Below are the code and all the weights of a small trained network. Each question names an input and a class and asks about switching units off, where a switched-off unit gives its printed mean instead of its output.

import numpy as np


def w(rows, s, z=0):
    codes = np.array(rows[::2]) - 128.0
    scale = np.full(codes.shape[1], s)
    scale[-1] = z or s
    return codes * scale


def f(y):
    return y / 2 * (1 + np.tanh(0.7978845608 * (y + 0.044715 * y**3)))


def log_softmax(a):
    a = a - a.max(-1, keepdims=True)
    return a - np.log(np.exp(a).sum(-1, keepdims=True))


def net(x, mask):
    res = np.array(x, float).reshape(1, 5) / 4 @ E
    y = f(res @ A[0][:, :-1].T + A[0][:, -1])
    res = res + np.where(mask, y, B[0][:, -1]) @ B[0][:, :-1]
    return log_softmax(res[-1] @ U[:, :-1].T + U[:, -1])


A, B = {}, {}
E = w([
[155,253,184,119,119],'x0',
[50,152,171,43,136],'x1',
[181,109,176,88,192],'x2',
[207,149,42,140,101],'x3',
[182,201,156,82,192],'x4',
],0.0071)
A[0] = w([
[124,85,122,207,100,247],'N0',
[166,149,127,146,164,73],'N1',
[193,129,69,178,110,252],'N2',
[140,168,98,1,127,118],'N3',
[198,162,163,131,154,251],'N4',
[54,70,125,80,155,233],'N5',
],0.0091,0.0027)
B[0] = w([
[165,194,63,189,176,232],'N0',
[126,101,197,57,143,146],'N1',
[144,130,88,155,214,254],'N2',
[191,184,79,128,139,185],'N3',
[2,128,167,82,194,235],'N4',
[123,107,135,48,196,210],'N5',
],0.0083,0.0055)
U = w([
[119,96,199,178,3,4],'0',
[104,83,213,106,213,252],'1',
[192,167,31,234,39,45],'2',
],0.0066,0.0027)

Each question gives the input, the list of numbers given to net, and the class t.
The units are the neurons (one row each of A and B). Each row of codes is followed by its name. A weight is (code - 128) times the scale printed after its matrix; where a second scale follows, it is the last column's (A, B and U).
mask holds one flag per neuron, in row order. A switched-off neuron (its flag False) gives its mean, the last column of its row in B, instead of its output. The means were averaged over made-up inputs and are rounded, as every weight is.
A unit's drop is (log p(t) with every unit on - log p(t) with that unit switched off) / (log p(t) with every unit on - log p(t) with every unit switched off).
The circuit of an input: a set's keep is (log p(t) with only the set's units on - log p(t) with every unit switched off) / (log p(t) with every unit on - log p(t) with every unit switched off). Starting from all 6 units, units are removed one at a time, each time the one whose removal leaves the highest keep (on an exact tie, the one counted first), for as long as the keep stays at least 0.8.
units of the circuit, in order: the units of the circuit, biggest drop first
most important unit: the unit with the biggest drop
top k neurons: the k neurons with the biggest drops, biggest first
drop of u: that unit's drop, to one decimal
input [-3,-8,5,-2,-7], class 2: most important unit => N0
input [0,-5,-1,-5,-7], class 2: top 2 neurons => [N0 N4]
input [8,-7,0,7,2], class 1: top 2 neurons => [N4 N1]
input [3,-4,1,-5,-6], class 2: units of the circuit, in order => [N4 N0]
input [-1,-2,-5,-7,-3], class 2: top 3 neurons => [N4 N0 N1]
input [-3,-8,5,-3,-6], class 2: units of the circuit, in order => [N0 N4]
input [-1,-7,6,-2,-8], class 2: units of the circuit, in order => [N0 N4]
input [7,8,-8,2,3], class 2: top 4 neurons => [N3 N5 N4 N1]
input [6,-7,-1,-7,-8], class 2: drop of N0 => 0.4
input [-5,-7,-6,-8,6], class 2: drop of N3 => -0.2
input [8,-4,2,7,5], class 1: drop of N4 => 0.4
